Here is a tiny trained network, its code and every weight. The questions are about switching its units off for an input and a class, where a switched-off unit gives its printed mean instead of its output.

import numpy as np


def w(rows, s, z=0):
    codes = np.array(rows[::2]) - 128.0
    scale = np.full(codes.shape[1], s)
    scale[-1] = z or s
    return codes * scale


def f(y):
    return y / 2 * (1 + np.tanh(0.7978845608 * (y + 0.044715 * y**3)))


def log_softmax(a):
    a = a - a.max(-1, keepdims=True)
    return a - np.log(np.exp(a).sum(-1, keepdims=True))


def net(x, mask):
    res = np.array(x, float).reshape(1, 4) / 4 @ E
    y = f(res @ A[0][:, :-1].T + A[0][:, -1])
    res = res + np.where(mask, y, B[0][:, -1]) @ B[0][:, :-1]
    return log_softmax(res[-1] @ U[:, :-1].T + U[:, -1])


A, B = {}, {}
E = w([
[142,71,167,183,210,141,121,52],'x0',
[128,52,123,216,158,111,27,195],'x1',
[46,171,199,124,238,143,25,132],'x2',
[196,189,129,162,254,220,201,191],'x3',
],0.0088)
A[0] = w([
[89,162,97,77,112,183,228,37,117],'n0',
[177,103,49,181,58,83,242,128,121],'n1',
[180,154,122,122,182,217,179,198,64],'n2',
[152,108,103,255,121,120,60,212,100],'n3',
[92,64,157,138,76,132,99,23,3],'n4',
[148,63,147,203,163,165,150,3,135],'n5',
[219,79,102,176,92,83,193,102,38],'n6',
[60,54,144,33,10,56,60,80,105],'n7',
[78,228,190,89,108,165,145,69,73],'n8',
],0.0075,0.0031)
B[0] = w([
[67,77,31,205,115,120,168,95,217],'n0',
[59,188,173,158,154,121,168,113,228],'n1',
[147,114,92,88,127,199,140,97,199],'n2',
[84,123,32,163,170,94,210,35,185],'n3',
[163,137,121,72,127,169,211,194,172],'n4',
[74,167,113,254,108,218,197,218,187],'n5',
[23,213,177,16,155,76,119,124,186],'n6',
[132,167,63,127,179,247,143,90,250],'n7',
[77,51,153,196,110,69,132,131,180],'n8',
],0.0088,0.012)
U = w([
[162,109,85,101,163,215,165,141,116],'0',
[25,144,178,115,200,101,124,136,239],'1',
[101,120,80,198,80,167,137,210,247],'2',
[91,2,55,168,147,52,168,85,23],'3',
[163,170,179,144,123,147,93,106,135],'4',
[174,62,170,46,139,61,83,186,3],'5',
],0.0095,0.0035)

Each question gives the input, the list of numbers given to net, and the class t.
The units are the neurons (one row each of A and B). Each row of codes is followed by its name. A weight is (code - 128) times the scale printed after its matrix; where a second scale follows, it is the last column's (A, B and U).
mask holds one flag per neuron, in row order. A switched-off neuron (its flag False) gives its mean, the last column of its row in B, instead of its output. The means were averaged over made-up inputs and are rounded, as every weight is.
A unit's drop is (log p(t) with every unit on - log p(t) with that unit switched off) / (log p(t) with every unit on - log p(t) with every unit switched off).
The circuit of an input: a set's keep is (log p(t) with only the set's units on - log p(t) with every unit switched off) / (log p(t) with every unit on - log p(t) with every unit switched off). Starting from all 9 units, units are removed one at a time, each time the one whose removal leaves the highest keep (on an exact tie, the one counted first), for as long as the keep stays at least 0.8.
circuit, biggest first: the units of the circuit, biggest drop first
unit that matters most: the unit with the biggest drop
k most important neurons: the k neurons with the biggest drops, biggest first
drop of u: that unit's drop, to one decimal
input [0,8,-6,6], class 3: 2 most important neurons => n3, n7
input [4,5,-5,2], class 1: unit that matters most => n6
input [4,-1,-6,2], class 1: circuit, biggest first => n6, n1
input [2,8,-6,7], class 3: 3 most important neurons => n3, n7, n4
input [6,-4,4,1], class 2: circuit, biggest first => n5, n6
input [2,-5,-1,-8], class 0: 2 most important neurons => n7, n4
input [6,4,1,0], class 2: 4 most important neurons => n5, n0, n6, n8
input [4,-3,2,-3], class 2: circuit, biggest first => n6, n5, n3
input [2,-6,-1,1], class 3: circuit, biggest first => n0, n7
input [3,6,4,0], class 3: 4 most important neurons => n3, n6, n1, n7
input [8,4,-2,-5], class 2: 2 most important neurons => n5, n2
input [0,6,-6,-3], class 1: 3 most important neurons => n6, n0, n1
input [-5,7,6,-2], class 3: 3 most important neurons => n3, n6, n1
input [6,6,7,7], class 0: most important neuron => n2
input [-3,8,6,-4], class 3: 4 most important neurons => n3, n6, n1, n5
input [0,4,-6,1], class 1: 3 most important neurons => n6, n0, n1
input [0,-5,0,4], class 3: 2 most important neurons => n7, n0
input [-2,5,3,-7], class 0: drop of n7 => 0.5
input [1,-3,-6,-1], class 1: drop of n1 => 0.2
input [4,-1,3,-4], class 0: drop of n7 => 0.1
input [-7,-7,-8,0], class 1: unit that matters most => n1
